Below are the code and all the weights of a small trained network. Each question names an input and a class and asks about switching units off, where a switched-off unit gives its printed mean instead of its output.

import numpy as np


def w(rows, s, z=0):
    codes = np.array(rows[::2]) - 128.0
    scale = np.full(codes.shape[1], s)
    scale[-1] = z or s
    return codes * scale


def norm(h):
    return h / np.sqrt((h * h).mean(-1, keepdims=True) + 1e-5)


def f(y):
    return np.maximum(y, 0)


def log_softmax(a):
    a = a - a.max(-1, keepdims=True)
    return a - np.log(np.exp(a).sum(-1, keepdims=True))


def net(x, mask):
    res = np.array(x, float).reshape(1, 5) / 4 @ E
    u = 0
    for l in range(2):
        y = f(norm(res) @ A[l][:, :-1].T + A[l][:, -1])
        res = res + np.where(mask[u : u + 11], y, B[l][:, -1]) @ B[l][:, :-1]
        u += 11
    return log_softmax(norm(res)[-1] @ U[:, :-1].T + U[:, -1])


A, B = {}, {}
E = w([
[187,50,147,80,254,136],'x0',
[144,192,152,27,122,45],'x1',
[183,134,165,159,117,106],'x2',
[128,127,129,127,126,128],'x3',
[191,179,36,150,162,134],'x4',
],0.0066)
A[0] = w([
[89,46,251,97,129,131,74],'L0N0',
[129,171,214,80,173,26,62],'L0N1',
[8,90,76,27,126,140,152],'L0N2',
[174,142,195,95,125,152,68],'L0N3',
[132,55,142,67,193,98,74],'L0N4',
[96,113,178,89,62,171,68],'L0N5',
[197,204,98,70,146,102,143],'L0N6',
[69,193,93,150,50,118,98],'L0N7',
[220,129,254,186,97,75,144],'L0N8',
[99,90,232,127,107,142,3],'L0N9',
[171,94,185,204,158,215,100],'L0N10',
],0.0081,0.0064)
B[0] = w([
[68,122,116,154,240,61,229],'L0N0',
[74,89,43,42,115,140,196],'L0N1',
[132,208,193,137,182,226,233],'L0N2',
[128,157,119,104,192,123,143],'L0N3',
[166,137,196,133,36,121,200],'L0N4',
[105,96,191,131,182,47,178],'L0N5',
[89,94,74,168,105,148,221],'L0N6',
[146,101,203,145,79,71,255],'L0N7',
[100,215,190,92,166,254,238],'L0N8',
[38,122,190,141,212,56,163],'L0N9',
[101,82,46,114,95,153,230],'L0N10',
],0.0084,0.005)
A[1] = w([
[108,164,82,106,166,44,154],'L1N0',
[91,80,99,206,150,98,169],'L1N1',
[206,52,162,96,184,100,93],'L1N2',
[116,11,108,104,68,135,178],'L1N3',
[133,202,117,140,159,192,87],'L1N4',
[136,73,175,57,202,147,78],'L1N5',
[125,112,154,78,211,160,37],'L1N6',
[167,182,62,182,161,70,5],'L1N7',
[193,78,104,100,188,138,127],'L1N8',
[131,98,204,196,160,186,74],'L1N9',
[102,174,145,31,136,79,178],'L1N10',
],0.012,0.0029)
B[1] = w([
[190,51,126,174,179,88,165],'L1N0',
[165,98,109,31,149,60,221],'L1N1',
[75,143,165,115,15,141,180],'L1N2',
[183,197,89,105,148,86,196],'L1N3',
[109,183,210,90,219,179,198],'L1N4',
[104,144,166,189,86,95,255],'L1N5',
[169,184,102,141,69,150,242],'L1N6',
[10,34,254,80,235,47,158],'L1N7',
[11,166,195,165,52,82,203],'L1N8',
[236,142,30,92,124,127,254],'L1N9',
[210,65,4,175,145,166,240],'L1N10',
],0.0082,0.0062)
U = w([
[107,144,164,202,7,96,99],'0',
[202,71,32,105,153,140,102],'1',
[48,85,230,171,229,70,76],'2',
[144,212,190,140,166,230,67],'3',
[162,176,132,143,150,104,254],'4',
[181,121,160,100,151,142,27],'5',
],0.013,0.0077)

Each question gives the input, the list of numbers given to net, and the class t.
The units are the neurons (one row each of A and B). Each row of codes is followed by its name. A weight is (code - 128) times the scale printed after its matrix; where a second scale follows, it is the last column's (A, B and U).
mask holds one flag per neuron, layer by layer. A switched-off neuron (its flag False) gives its mean, the last column of its row in B, instead of its output. The means were averaged over made-up inputs and are rounded, as every weight is.
A unit's drop is (log p(t) with every unit on - log p(t) with that unit switched off) / (log p(t) with every unit on - log p(t) with every unit switched off).
The circuit of an input: a set's keep is (log p(t) with only the set's units on - log p(t) with every unit switched off) / (log p(t) with every unit on - log p(t) with every unit switched off). Starting from the 12 units with the biggest drops (on a tie, the unit counted first), units are removed one at a time, each time the one whose removal leaves the highest keep (on an exact tie, the one counted first), for as long as the keep stays at least 0.8.
units of the circuit, in order: the units of the circuit, biggest drop first
unit that matters most: the unit with the biggest drop
k most important neurons: the k neurons with the biggest drops, biggest first
top k neurons in layer l: the k neurons of layer l with the biggest drops, biggest first
input [-4,7,2,0,6], class 1: units of the circuit, in order => [L1N10]
input [3,-3,-3,2,8], class 2: units of the circuit, in order => [L1N7, L1N8]
input [-5,-6,-7,-5,-2], class 3: top 3 neurons in layer 0 => [L0N2, L0N0, L0N6]
input [-2,4,-1,0,5], class 2: 3 most important neurons => [L1N7, L0N10, L1N9]
input [7,5,-4,5,8], class 2: units of the circuit, in order => [L1N7, L0N8, L1N9]
input [-7,-1,-2,8,8], class 2: units of the circuit, in order => [L1N7, L0N8]
input [-3,5,4,-2,-3], class 1: 3 most important neurons => [L1N10, L0N1, L0N2]
input [8,-6,0,-6,-8], class 0: top 2 neurons in layer 1 => [L1N2, L1N5]
input [8,3,-2,3,-6], class 0: top 2 neurons in layer 1 => [L1N5, L1N6]
input [2,7,8,-5,-1], class 3: top 2 neurons in layer 0 => [L0N8, L0N7]
input [1,7,-6,3,1], class 1: top 2 neurons in layer 1 => [L1N10, L1N8]
input [-2,-4,-4,3,7], class 2: units of the circuit, in order => [L1N7, L0N8]
input [6,0,4,-5,-5], class 0: 3 most important neurons => [L1N5, L0N4, L0N2]
input [1,2,4,5,6], class 2: units of the circuit, in order => [L1N7]
input [0,-5,8,-7,2], class 3: 2 most important neurons => [L0N8, L1N4]
input [7,6,-7,-7,3], class 0: 3 most important neurons => [L0N8, L1N8, L1N5]
input [7,-5,-8,-6,0], class 3: 4 most important neurons => [L0N2, L0N7, L1N4, L0N5]
input [5,-4,4,4,1], class 0: 2 most important neurons => [L1N8, L0N2]
input [-4,-1,-4,-2,6], class 2: top 4 neurons in layer 0 => [L0N8, L0N4, L0N10, L0N1]
input [4,-5,-8,-8,0], class 3: unit that matters most => L0N2
input [-6,-8,8,4,2], class 1: top 3 neurons in layer 0 => [L0N2, L0N10, L0N4]
input [-1,7,-4,-7,-5], class 1: 2 most important neurons => [L1N10, L0N1]
input [6,-6,1,4,5], class 0: units of the circuit, in order => [L1N8, L1N2]
input [-6,6,8,-8,4], class 3: units of the circuit, in order => [L0N8, L1N4]
input [5,-4,1,-2,8], class 2: units of the circuit, in order => [L1N7, L1N8]
